Below is a small trained network, with its code and all its weights. Each question gives an input and a class and asks what happens when units are switched off, that is, made to give their printed mean instead of their output.

import numpy as np


def w(rows, s, z=0):
    codes = np.array(rows[::2]) - 128.0
    scale = np.full(codes.shape[1], s)
    scale[-1] = z or s
    return codes * scale


def f(y):
    return np.maximum(y, 0)


def log_softmax(a):
    a = a - a.max(-1, keepdims=True)
    return a - np.log(np.exp(a).sum(-1, keepdims=True))


def net(x, mask):
    res = np.array(x, float).reshape(1, 7) / 4 @ E
    y = f(res @ A[0][:, :-1].T + A[0][:, -1])
    res = res + np.where(mask, y, B[0][:, -1]) @ B[0][:, :-1]
    return log_softmax(res[-1] @ U[:, :-1].T + U[:, -1])


A, B = {}, {}
E = w([
[134,120,121,121,126,125,150,143],'x0',
[126,250,206,104,188,58,157,196],'x1',
[169,129,238,234,60,166,232,59],'x2',
[132,128,121,134,124,118,134,127],'x3',
[140,120,127,122,121,118,134,133],'x4',
[41,141,108,42,222,126,207,30],'x5',
[254,175,67,139,243,199,143,79],'x6',
],0.0075)
A[0] = w([
[24,138,138,112,75,68,151,144,26],'neuron 1',
[89,194,189,76,167,110,177,129,85],'neuron 2',
[108,124,199,142,142,126,207,68,92],'neuron 3',
[69,172,71,59,151,129,102,176,65],'neuron 4',
[110,177,155,182,120,150,186,84,43],'neuron 5',
[179,254,186,142,141,84,142,153,106],'neuron 6',
[131,143,212,170,107,171,202,94,90],'neuron 7',
[36,137,180,132,35,78,118,162,60],'neuron 8',
[121,191,174,96,128,70,130,186,16],'neuron 9',
[68,80,83,98,140,140,166,37,149],'neuron 10',
[189,194,109,136,202,156,166,143,137],'neuron 11',
[128,171,199,165,129,182,176,103,77],'neuron 12',
[208,151,96,178,150,177,102,81,119],'neuron 13',
[53,130,143,154,118,66,142,125,27],'neuron 14',
[111,220,202,113,175,113,143,141,94],'neuron 15',
[98,146,83,59,161,134,106,140,30],'neuron 16',
[68,165,147,37,164,116,200,53,5],'neuron 17',
],0.0091,0.0032)
B[0] = w([
[129,190,63,91,147,118,180,61,226],'neuron 1',
[100,61,128,107,69,154,79,149,232],'neuron 2',
[184,136,75,151,193,53,78,144,214],'neuron 3',
[197,117,79,173,141,38,98,167,255],'neuron 4',
[179,101,94,146,158,100,131,134,190],'neuron 5',
[97,53,140,81,62,186,136,140,247],'neuron 6',
[170,120,70,161,190,53,76,161,227],'neuron 7',
[73,202,82,52,104,150,211,68,252],'neuron 8',
[206,48,132,144,84,175,89,153,217],'neuron 9',
[40,107,197,154,50,183,67,185,254],'neuron 10',
[48,193,129,89,143,149,194,61,244],'neuron 11',
[185,136,93,191,185,68,94,116,203],'neuron 12',
[57,161,158,81,82,181,184,88,236],'neuron 13',
[139,160,79,113,155,172,200,94,183],'neuron 14',
[136,54,71,112,94,214,131,121,233],'neuron 15',
[197,156,56,181,222,68,89,112,224],'neuron 16',
[110,175,196,137,64,182,159,254,255],'neuron 17',
],0.0079,0.0077)
U = w([
[96,227,105,60,178,117,188,56,31],'0',
[178,141,88,149,199,12,69,142,52],'1',
[123,178,176,145,72,131,97,191,253],'2',
[104,57,126,127,83,164,82,132,34],'3',
],0.011,0.0057)

Each question gives the input, the list of numbers given to net, and the class t.
The units are the neurons (one row each of A and B). Each row of codes is followed by its name. A weight is (code - 128) times the scale printed after its matrix; where a second scale follows, it is the last column's (A, B and U).
mask holds one flag per neuron, in row order. A switched-off neuron (its flag False) gives its mean, the last column of its row in B, instead of its output. The means were averaged over made-up inputs and are rounded, as every weight is.
A unit's drop is (log p(t) with every unit on - log p(t) with that unit switched off) / (log p(t) with every unit on - log p(t) with every unit switched off).
The circuit of an input: a set's keep is (log p(t) with only the set's units on - log p(t) with every unit switched off) / (log p(t) with every unit on - log p(t) with every unit switched off). Starting from the 12 units with the biggest drops (on a tie, the unit counted first), units are removed one at a time, each time the one whose removal leaves the highest keep (on an exact tie, the one counted first), for as long as the keep stays at least 0.8.
units of the circuit, in order: the units of the circuit, biggest drop first
unit that matters most: the unit with the biggest drop
k most important neurons: the k neurons with the biggest drops, biggest first
drop when u is switched off: that unit's drop, to one decimal
input [-5,-4,-2,1,-8,7,-7], class 0: 2 most important neurons : neuron 1; neuron 8
input [-4,7,6,-3,-4,8,-7], class 2: units of the circuit, in order : neuron 17
input [3,7,1,-2,6,5,1], class 3: units of the circuit, in order : neuron 15; neuron 2
input [4,4,2,8,7,-3,-4], class 0: 2 most important neurons : neuron 8; neuron 10
input [-7,1,-7,-8,-7,-4,7], class 0: 3 most important neurons : neuron 11; neuron 13; neuron 7
input [-2,7,-7,-7,5,-5,7], class 0: 2 most important neurons : neuron 11; neuron 10
input [2,4,4,8,3,-5,-5], class 0: units of the circuit, in order : neuron 8; neuron 10
input [7,5,0,8,8,8,-6], class 2: 3 most important neurons : neuron 17; neuron 2; neuron 9
input [2,8,-7,-6,-1,0,4], class 3: 3 most important neurons : neuron 6; neuron 15; neuron 2
input [-1,5,-4,2,0,0,4], class 3: units of the circuit, in order : neuron 6; neuron 15
input [5,6,1,-5,1,-4,-4], class 3: units of the circuit, in order : neuron 9; neuron 6; neuron 17
input [7,6,5,3,0,-4,4], class 3: units of the circuit, in order : neuron 6; neuron 15
input [4,-1,6,1,3,7,6], class 2: units of the circuit, in order : neuron 17; neuron 10
input [1,4,-5,-8,-3,0,-1], class 1: 3 most important neurons : neuron 4; neuron 10; neuron 16
input [8,5,-4,7,-4,2,-2], class 3: 3 most important neurons : neuron 2; neuron 15; neuron 9
input [-6,2,5,-6,3,1,3], class 1: unit that matters most : neuron 7
input [-1,5,7,-7,5,0,-6], class 1: 3 most important neurons : neuron 7; neuron 3; neuron 12
input [5,5,-2,2,1,-4,6], class 0: 2 most important neurons : neuron 11; neuron 10
input [2,8,-2,-5,5,8,7], class 2: 2 most important neurons : neuron 17; neuron 2
input [-7,0,-7,3,1,-1,-5], class 1: most important neuron : neuron 4
input [-1,0,7,3,0,-7,7], class 0: 2 most important neurons : neuron 13; neuron 11
input [5,0,4,6,-6,6,3], class 2: 2 most important neurons : neuron 17; neuron 10
input [-4,0,-2,1,7,-6,6], class 0: drop when neuron 10 is switched off : 0.2
input [-8,-2,4,-2,1,-3,-3], class 1: drop when neuron 10 is switched off : 0.2
input [4,4,2,4,-3,3,3], class 3: drop when neuron 2 is switched off : 0.3
input [8,-6,6,-3,6,-6,-2], class 1: drop when neuron 1 is switched off : -0.1
input [5,1,8,-7,5,-7,-1], class 1: unit that matters most : neuron 7
